Below are the code and all the weights of a small trained network. Each question names an input and a class and asks about switching units off, where a switched-off unit gives its printed mean instead of its output.

import numpy as np


def w(rows, s, z=0):
    codes = np.array(rows[::2]) - 128.0
    scale = np.full(codes.shape[1], s)
    scale[-1] = z or s
    return codes * scale


def f(y):
    return np.maximum(y, 0)


def log_softmax(a):
    a = a - a.max(-1, keepdims=True)
    return a - np.log(np.exp(a).sum(-1, keepdims=True))


def net(x, mask):
    res = np.array(x, float).reshape(1, 7) / 4 @ E
    y = f(res @ A[0][:, :-1].T + A[0][:, -1])
    res = res + np.where(mask, y, B[0][:, -1]) @ B[0][:, :-1]
    return log_softmax(res[-1] @ U[:, :-1].T + U[:, -1])


A, B = {}, {}
E = w([
[142,113,111,135,137],'x0',
[112,128,157,130,112],'x1',
[127,161,192,182,223],'x2',
[122,127,139,129,122],'x3',
[133,49,185,9,168],'x4',
[7,100,65,153,161],'x5',
[105,133,169,126,106],'x6',
],0.014)
A[0] = w([
[206,227,118,193,59,201],'N1',
[5,60,100,44,218,17],'N2',
[149,136,173,170,215,206],'N3',
[67,122,71,163,100,132],'N4',
[164,128,166,68,123,95],'N5',
[107,152,144,164,141,126],'N6',
[94,139,87,128,71,192],'N7',
[95,141,109,135,104,59],'N8',
[126,97,96,106,51,254],'N9',
[98,110,99,133,96,80],'N10',
[75,146,96,170,116,168],'N11',
[162,121,129,115,154,90],'N12',
[122,116,83,85,45,246],'N13',
[193,160,134,166,102,119],'N14',
[63,148,134,200,138,103],'N15',
[145,114,75,27,140,150],'N16',
[163,116,174,79,143,140],'N17',
],0.015,0.0067)
B[0] = w([
[60,72,130,153,31,254],'N1',
[53,127,150,163,10,237],'N2',
[82,199,209,166,155,223],'N3',
[118,152,59,96,157,207],'N4',
[184,122,184,102,196,190],'N5',
[83,141,99,144,140,166],'N6',
[161,111,65,95,117,194],'N7',
[146,108,64,132,135,152],'N8',
[138,121,100,4,113,213],'N9',
[157,164,82,114,145,162],'N10',
[148,143,33,123,164,200],'N11',
[122,150,192,112,135,153],'N12',
[155,78,86,44,103,222],'N13',
[93,132,167,129,41,187],'N14',
[97,131,60,154,173,200],'N15',
[141,131,175,93,106,206],'N16',
[151,159,196,129,179,200],'N17',
],0.011,0.02)
U = w([
[106,36,100,85,26,235],'0',
[34,149,152,232,88,255],'1',
[232,64,159,44,129,56],'2',
[143,166,201,148,209,45],'3',
[135,121,12,80,142,65],'4',
[45,152,58,235,232,39],'5',
],0.011,0.0092)

Each question gives the input, the list of numbers given to net, and the class t.
The units are the neurons (one row each of A and B). Each row of codes is followed by its name. A weight is (code - 128) times the scale printed after its matrix; where a second scale follows, it is the last column's (A, B and U).
mask holds one flag per neuron, in row order. A switched-off neuron (its flag False) gives its mean, the last column of its row in B, instead of its output. The means were averaged over made-up inputs and are rounded, as every weight is.
A unit's drop is (log p(t) with every unit on - log p(t) with that unit switched off) / (log p(t) with every unit on - log p(t) with every unit switched off).
The circuit of an input: a set's keep is (log p(t) with only the set's units on - log p(t) with every unit switched off) / (log p(t) with every unit on - log p(t) with every unit switched off). Starting from the 12 units with the biggest drops (on a tie, the unit counted first), units are removed one at a time, each time the one whose removal leaves the highest keep (on an exact tie, the one counted first), for as long as the keep stays at least 0.8.
circuit, biggest first: the units of the circuit, biggest drop first
most important unit: the unit with the biggest drop
k most important neurons: the k neurons with the biggest drops, biggest first
drop of u: that unit's drop, to one decimal
input [-5,-4,1,6,8,-5,2], class 3: circuit, biggest first -> (N17, N13)
input [-4,6,1,-3,5,3,-2], class 1: circuit, biggest first -> (N13, N9)
input [-1,5,4,6,4,1,2], class 1: most important unit -> N2
input [-5,6,1,-2,5,5,-6], class 1: circuit, biggest first -> (N13, N9)
input [6,3,-1,1,-8,1,-6], class 4: 4 most important neurons -> (N11, N2, N4, N15)
input [5,8,2,-4,1,-8,-6], class 3: 2 most important neurons -> (N2, N5)
input [4,-7,8,-3,2,0,0], class 3: 3 most important neurons -> (N1, N2, N14)
input [0,-3,7,2,0,-8,-7], class 1: 2 most important neurons -> (N1, N14)
input [-8,-3,6,-6,0,-6,-4], class 1: drop of N1 -> 0.7
input [-5,-5,1,8,-2,4,-6], class 5: drop of N13 -> 0.2
input [-8,-7,2,2,-6,-5,-5], class 1: drop of N4 -> 0.0
